Below are the code and all the weights of a small trained network. Each question names an input and a target symbol and asks about switching units off, where a switched-off unit gives its printed mean instead of its output.

import numpy as np


def w(rows, s, z=0):
    codes = np.array(rows[::2]) - 128.0
    scale = np.full(codes.shape[1], s)
    scale[-1] = z or s
    return codes * scale


def f(y):
    return np.maximum(y, 0)


def softmax(a):
    e = np.exp(a - a.max(-1, keepdims=True))
    return e / e.sum(-1, keepdims=True)


def log_softmax(a):
    a = a - a.max(-1, keepdims=True)
    return a - np.log(np.exp(a).sum(-1, keepdims=True))


def net(x, mask):
    ids = ['αβγδεζηθλμτ'.index(c) for c in x.split()]
    T = len(ids)
    res = E[ids] + P[:T]
    r = res
    for j in range(2):
        rows = slice(4 * j, 4 * j + 4)
        q, k, v = (r @ M[0][rows].T for M in (Q, K, V))
        z = softmax(np.where(np.tri(T) > 0, q @ k.T / 4**0.5, -1e9)) @ v
        o = O[0][rows]
        res = res + np.where(mask[j], z, o[:, -1]) @ o[:, :-1]
    y = f(res @ A[0][:, :-1].T + A[0][:, -1])
    res = res + np.where(mask[2:10], y, B[0][:, -1]) @ B[0][:, :-1]
    return log_softmax(res[-1] @ U[:, :-1].T + U[:, -1])


Q, K, V, O, A, B = {}, {}, {}, {}, {}, {}
E = w([
[122,28,109,2,26,57,57,47,167],'α',
[231,156,160,109,130,68,127,96,36],'β',
[238,148,159,149,67,131,109,149,55],'γ',
[194,31,125,180,192,76,188,115,69],'δ',
[234,145,240,138,134,118,196,76,125],'ε',
[139,121,175,195,194,102,105,223,175],'ζ',
[130,142,237,150,48,167,222,168,124],'η',
[129,212,150,70,175,180,108,149,176],'θ',
[108,169,138,84,107,86,240,186,112],'λ',
[145,199,77,189,139,90,206,33,146],'μ',
[34,156,115,152,104,158,168,87,35],'τ',
],0.012)
P = w([
[98,92,198,66,2,65,77,65,157],'0',
[114,113,182,89,35,79,81,91,133],'1',
[109,117,163,91,43,104,121,97,131],'2',
[134,149,168,117,74,101,134,118,106],'3',
[139,161,156,126,84,124,157,128,90],'4',
[142,175,145,137,109,134,169,141,73],'5',
[150,187,134,143,129,151,182,150,61],'6',
[158,204,129,154,149,164,197,158,52],'7',
[158,214,125,169,163,178,218,168,37],'8',
[176,219,102,171,180,192,220,176,37],'9',
[177,240,100,189,201,192,221,198,18],'10',
],0.0066)
Q[0] = w([
[218,214,166,227,152,68,228,167,24],'H1',
[81,85,65,169,107,113,150,62,131],'H1',
[83,155,196,126,147,107,169,174,164],'H1',
[140,222,175,112,3,133,229,84,92],'H1',
[138,48,118,97,122,87,24,90,189],'H2',
[152,201,208,86,100,171,137,136,135],'H2',
[184,177,189,123,21,125,207,109,73],'H2',
[226,175,197,238,207,104,142,198,97],'H2',
],0.014)
K[0] = w([
[160,172,131,227,207,211,219,177,38],'H1',
[65,2,91,102,35,54,124,76,33],'H1',
[113,208,19,209,145,150,35,185,135],'H1',
[30,237,60,202,164,230,228,107,89],'H1',
[147,24,177,120,69,81,88,127,209],'H2',
[64,220,73,114,179,193,142,199,195],'H2',
[76,168,49,124,144,164,241,156,139],'H2',
[198,166,161,218,224,189,215,219,106],'H2',
],0.0089)
V[0] = w([
[12,111,177,99,89,216,53,219,119],'H1',
[1,162,208,82,148,99,192,99,130],'H1',
[107,47,131,157,85,154,62,130,37],'H1',
[53,168,72,187,146,94,105,34,98],'H1',
[48,80,123,143,169,51,157,167,190],'H2',
[103,127,128,236,53,166,154,205,182],'H2',
[137,64,214,210,131,184,143,89,193],'H2',
[179,73,139,136,77,13,200,114,56],'H2',
],0.0085)
O[0] = w([
[163,206,161,96,198,105,162,159,129,105],'H1',
[107,154,139,136,108,186,178,220,154,253],'H1',
[183,167,49,157,212,89,153,105,100,28],'H1',
[138,137,47,151,50,115,200,122,204,71],'H1',
[57,156,115,131,118,190,167,110,48,117],'H2',
[55,199,162,191,123,96,101,81,120,222],'H2',
[148,104,155,254,135,143,150,116,83,122],'H2',
[91,130,71,141,140,175,76,160,129,159],'H2',
],0.011,0.003)
A[0] = w([
[65,118,127,109,46,208,130,107,82,238],'N1',
[184,95,126,20,172,142,124,180,237,190],'N2',
[171,91,228,190,117,74,133,104,48,92],'N3',
[106,131,178,124,2,95,160,118,39,43],'N4',
[171,111,32,154,199,105,116,66,52,3],'N5',
[102,93,28,221,119,108,108,79,136,58],'N6',
[153,186,217,202,200,63,118,223,102,52],'N7',
[58,122,141,136,120,163,177,230,131,31],'N8',
],0.0067,0.0037)
B[0] = w([
[139,187,217,190,150,90,121,124,156,185],'N1',
[70,177,66,193,88,158,50,89,42,195],'N2',
[205,79,79,114,179,204,152,116,159,210],'N3',
[24,107,106,78,136,147,158,2,194,165],'N4',
[66,164,141,164,87,7,195,115,62,147],'N5',
[128,95,227,35,175,92,172,164,85,161],'N6',
[40,76,32,99,175,110,150,125,206,246],'N7',
[242,90,104,109,144,85,85,62,126,177],'N8',
],0.0066,0.013)
U = w([
[169,163,90,162,90,121,182,163,144,221],'α',
[172,150,135,158,138,38,71,95,167,92],'β',
[106,87,53,118,85,161,99,122,111,58],'γ',
[129,123,118,129,113,131,125,125,123,22],'δ',
[131,94,143,135,109,100,146,168,82,148],'ε',
[86,105,102,174,172,134,99,150,178,122],'ζ',
[141,179,136,199,125,169,130,24,80,4],'η',
[189,64,122,2,139,146,176,114,142,133],'θ',
[182,98,142,180,102,163,94,159,137,148],'λ',
[104,195,205,94,124,136,86,160,105,231],'μ',
[89,107,126,161,63,107,115,107,173,51],'τ',
],0.0083,0.0046)

Each question gives the input, a string of symbols that net reads in full, and the target symbol t.
The units are the heads (4 rows each of Q, K, V and O) and the neurons (one row each of A and B). Each row of codes is followed by its name. A weight is (code - 128) times the scale printed after its matrix; where a second scale follows, it is the last column's (O, A, B and U).
mask holds one flag per unit, heads first, then neurons. A switched-off unit (its flag False) gives its mean, the last column of its rows in O or B, instead of its output. The means were averaged over made-up inputs and are rounded, as every weight is.
A unit's drop is (log p(t) with every unit on - log p(t) with that unit switched off) / (log p(t) with every unit on - log p(t) with every unit switched off).
most important unit: the unit with the biggest drop
k most important neurons: the k neurons with the biggest drops, biggest first
heads that matter: for each layer, one digit per head in row order, 1 if its drop is at least 0.15 and else 0, layers parted by /
drop of u: that unit's drop, to one decimal
input δ δ β β ε, target λ: heads that matter => 11
input β μ μ μ ζ ζ θ τ γ γ γ, target β: most important unit => H2
input β γ α ε ζ θ δ ζ ζ α, target γ: 3 most important neurons => [N2 N1 N6]
input δ ζ ζ ζ ζ θ θ α ε, target θ: 2 most important neurons => [N3 N4]
input α δ ζ ζ τ λ λ η, target μ: 2 most important neurons => [N3 N1]
input μ ζ ζ α β, target η: 2 most important neurons => [N7 N4]
input ζ τ δ θ λ, target μ: 3 most important neurons => [N7 N3 N1]
input μ ζ θ γ ζ ε γ α ε, target λ: drop of H2 => 0.7
input ζ τ θ τ ε, target α: heads that matter => 10
input α β λ ζ β, target μ: heads that matter => 01
input λ ζ τ μ, target α: drop of H1 => 0.8
input ζ β τ ε γ ε γ, target λ: drop of N3 => 0.0
input ζ ζ μ ζ η, target τ: heads that matter => 10
input ζ α τ, target α: heads that matter => 10
input ζ ζ γ ε, target η: heads that matter => 11
input τ μ ε ζ ζ λ η ζ ζ γ λ, target μ: heads that matter => 11
input ζ θ δ ε ζ γ ζ α γ, target η: most important neuron => [N5]
input θ θ δ, target ε: 2 most important neurons => [N6 N5]
